Look-ups in named tables: a row name and a column name give one cell, copied from the table.

Sim =
          Peb  Kareg  Mikuvu  Lukogul   Tuz  Debosa   Maf   Zad
Gipu      0.4   -0.7     0.2     -0.1  -0.3     0.2   0.2   0.6
Lerisul   0.5   -0.5    -0.1      0.8  -0.2    -0.1   0.3   0.2
Mivuro    0.2   -0.5    -0.1      0.5  -0.1     0.1   0.1   0.0
Vodufud   0.2   -0.2     0.0      0.1  -0.2    -0.2   0.1   0.2
Fevufa   -0.1    0.3    -0.1     -0.2  -0.1    -0.3  -0.1  -0.1
Savom    -0.4    0.6    -0.2     -0.1   0.1    -0.4  -0.3  -0.6
Muf       0.0   -0.3    -0.1      0.2  -0.1     0.1   0.0  -0.1
Riraz     0.0   -0.4     0.0     -0.1  -0.1     0.2   0.0   0.1

Fevufa, Maf: -0.1
Riraz, Lukogul: -0.1
Fevufa, Zad: -0.1
Savom, Maf: -0.3
Fevufa, Kareg: 0.3
Savom, Debosa: -0.4
Vodufud, Lukogul: 0.1
Lerisul, Debosa: -0.1
Muf, Tuz: -0.1
Riraz, Mikuvu: 0.0
Muf, Maf: 0.0
Vodufud, Maf: 0.1
Vodufud, Kareg: -0.2
Savom, Kareg: 0.6
Muf, Lukogul: 0.2
Gipu, Maf: 0.2
Mivuro, Kareg: -0.5
Lerisul, Lukogul: 0.8
Row with the largest Kareg: Savom

Gikat =
,Lib,Tik,Mezo,Kurozes,Goguma,Konim,Nagasu,Fogire,Beni,Bes
Rapo,34552,28572,47646,2626,82325,40730,41310,31374,15853,16805
Somotif,25701,27850,35537,2767,37896,55584,27020,15515,16298,7409
Dup,34294,19729,21029,37967,43623,22644,56242,49789,30577,31856
Tovusok,41420,24621,19740,68258,29798,14161,50411,72552,29969,34841
Pipuzi,23757,13226,3265,24521,16135,16789,48948,33118,50854,48197
Dis,11702,33436,44651,60900,25939,20516,29969,31450,45735,83971

What is the Tik of Tovusok in Gikat?
24621
What is the Bes of Somotif in Gikat?
7409
What is the Nagasu of Dup in Gikat?
56242
What is the Fogire of Rapo in Gikat?
31374
What is the Lib of Dup in Gikat?
34294
What is the Mezo of Tovusok in Gikat?
19740
What is the Nagasu of Tovusok in Gikat?
50411
What is the Nagasu of Somotif in Gikat?
27020

Table Zif
fields: Nelifib, Niz, Les, Pinum, Nobagof, Vafaza, Simu, Kiru, Goz
Tizutif: [179, 62, 56, 88, 160, 51, 51, 80, 137]
Tumene: [63, 64, 70, 135, 65, 49, 46, 45, 53]
Ludi: [84, 78, 99, 105, 87, 86, 77, 68, 88]
Vivebez: [77, 69, 61, 124, 76, 46, 47, 53, 59]
Vip: [98, 95, 92, 97, 97, 91, 91, 93, 94]
Bazav: [39, 180, 112, 63, 43, 80, 85, 67, 57]
Tosalad: [163, 26, 33, 93, 153, 21, 11, 37, 114]
Kugebod: [99, 98, 98, 99, 99, 98, 98, 98, 99]
Veg: [19, 205, 118, 134, 12, 121, 152, 151, 33]
Kirava: [129, 64, 58, 100, 123, 57, 56, 74, 100]

Tosalad, Goz -> 114
Bazav, Goz -> 57
Vivebez, Kiru -> 53
Vip, Les -> 92
Tosalad, Vafaza -> 21
Tizutif, Niz -> 62
Tosalad, Niz -> 26
Vivebez, Simu -> 47
Veg, Goz -> 33
Ludi, Goz -> 88
Tosalad, Les -> 33
Ludi, Nelifib -> 84
Tumene, Vafaza -> 49
Tizutif, Nelifib -> 179
Kugebod, Nelifib -> 99
Vip, Simu -> 91
Vip, Pinum -> 97
Tosalad, Simu -> 11
Vivebez, Nobagof -> 76

Gep =
,Ruf,Timeme
Gino,88,134
Begugup,120,112
Nar,125,184
Ver,128,113
Nulagav,189,131
Lak,207,77
Davesom,45,86

Timeme of Ver: 113
Ruf of Begugup: 120
Timeme of Davesom: 86
Timeme of Gino: 134
Timeme of Nulagav: 131
Ruf of Davesom: 45
Ruf of Nar: 125
Ruf of Nulagav: 189
Timeme of Begugup: 112
Ruf of Ver: 128

Donev:
,Zodupub,Sakuro,Riz
Mufa,171,148,205
Mog,210,237,150
Sedo,193,143,170
Gofe,115,162,105
Tebip,118,128,57
Nosisoz,168,176,164
Papezo,142,143,150
Votez,163,205,141

What is the Riz of Tebip in Donev? 57
What is the Riz of Sedo in Donev? 170
What is the Sakuro of Sedo in Donev? 143
What is the Sakuro of Mufa in Donev? 148
What is the Riz of Papezo in Donev? 150
What is the Sakuro of Mog in Donev? 237
What is the Riz of Votez in Donev? 141
What is the Sakuro of Votez in Donev? 205
What is the Zodupub of Sedo in Donev? 193
What is the Sakuro of Tebip in Donev? 128
What is the Zodupub of Tebip in Donev? 118
What is the Zodupub of Nosisoz in Donev? 168
What is the Zodupub of Mufa in Donev? 171
What is the Riz of Mufa in Donev? 205
What is the Sakuro of Nosisoz in Donev? 176

Table Zuk
fields: Lumakap, Nem, Vibi, Rorag, Nivarul, Tekega, Fil, Vitorug
Tiv: [91, 146, 46, 70, 18, 74, 102, 183]
Sosenam: [70, 70, 98, 98, 169, 77, 96, 34]
Tav: [157, 100, 163, 104, 158, 139, 113, 70]
Sakolot: [90, 86, 97, 86, 132, 119, 127, 85]
Migo: [57, 82, 92, 100, 152, 88, 95, 48]
Pom: [207, 129, 117, 87, 73, 132, 140, 174]
Nasimel: [57, 81, 67, 79, 132, 71, 99, 63]

What is the Vitorug of Migo in Zuk?
48
What is the Nem of Tiv in Zuk?
146
What is the Lumakap of Sakolot in Zuk?
90
What is the Vitorug of Nasimel in Zuk?
63
What is the Rorag of Tiv in Zuk?
70
What is the Tekega of Tiv in Zuk?
74
What is the Tekega of Sakolot in Zuk?
119
What is the Fil of Nasimel in Zuk?
99
What is the Vibi of Sakolot in Zuk?
97
What is the Tekega of Sosenam in Zuk?
77
What is the Nivarul of Tiv in Zuk?
18
What is the Nem of Nasimel in Zuk?
81
What is the Nivarul of Nasimel in Zuk?
132
What is the Fil of Pom in Zuk?
140
What is the Rorag of Sakolot in Zuk?
86
What is the Vitorug of Pom in Zuk?
174
What is the Vitorug of Sakolot in Zuk?
85
Row with the largest Vibi: Tav

Table Linab
	Runem	Riv	Tez	Sifadiv	Nizef	Maf	Suvoro
Vikima	-23	-13	-6	-3	-1	-5	21
Rusor	-46	21	-24	-20	-59	15	-11
Niv	-9	-35	-11	-10	27	-30	52
Zos	-47	-3	-10	-2	-20	13	6
Goki	-33	-37	0	1	21	-9	35
Gurug	-19	28	-34	-18	-56	7	-33
Tukilu	-36	-9	3	7	-2	10	22
Tid	-29	-29	9	10	22	-1	36
Vipusam	-54	0	-21	-7	-30	15	2
Getidur	-32	11	-10	-10	-30	5	22

What is the Maf of Vikima in Linab? -5
What is the Sifadiv of Rusor in Linab? -20
What is the Runem of Vipusam in Linab? -54
What is the Tez of Tukilu in Linab? 3
What is the Sifadiv of Getidur in Linab? -10
What is the Tez of Rusor in Linab? -24
What is the Maf of Goki in Linab? -9
What is the Suvoro of Goki in Linab? 35
What is the Suvoro of Zos in Linab? 6
What is the Runem of Goki in Linab? -33
What is the Suvoro of Getidur in Linab? 22
What is the Maf of Tukilu in Linab? 10
What is the Runem of Zos in Linab? -47
What is the Runem of Gurug in Linab? -19

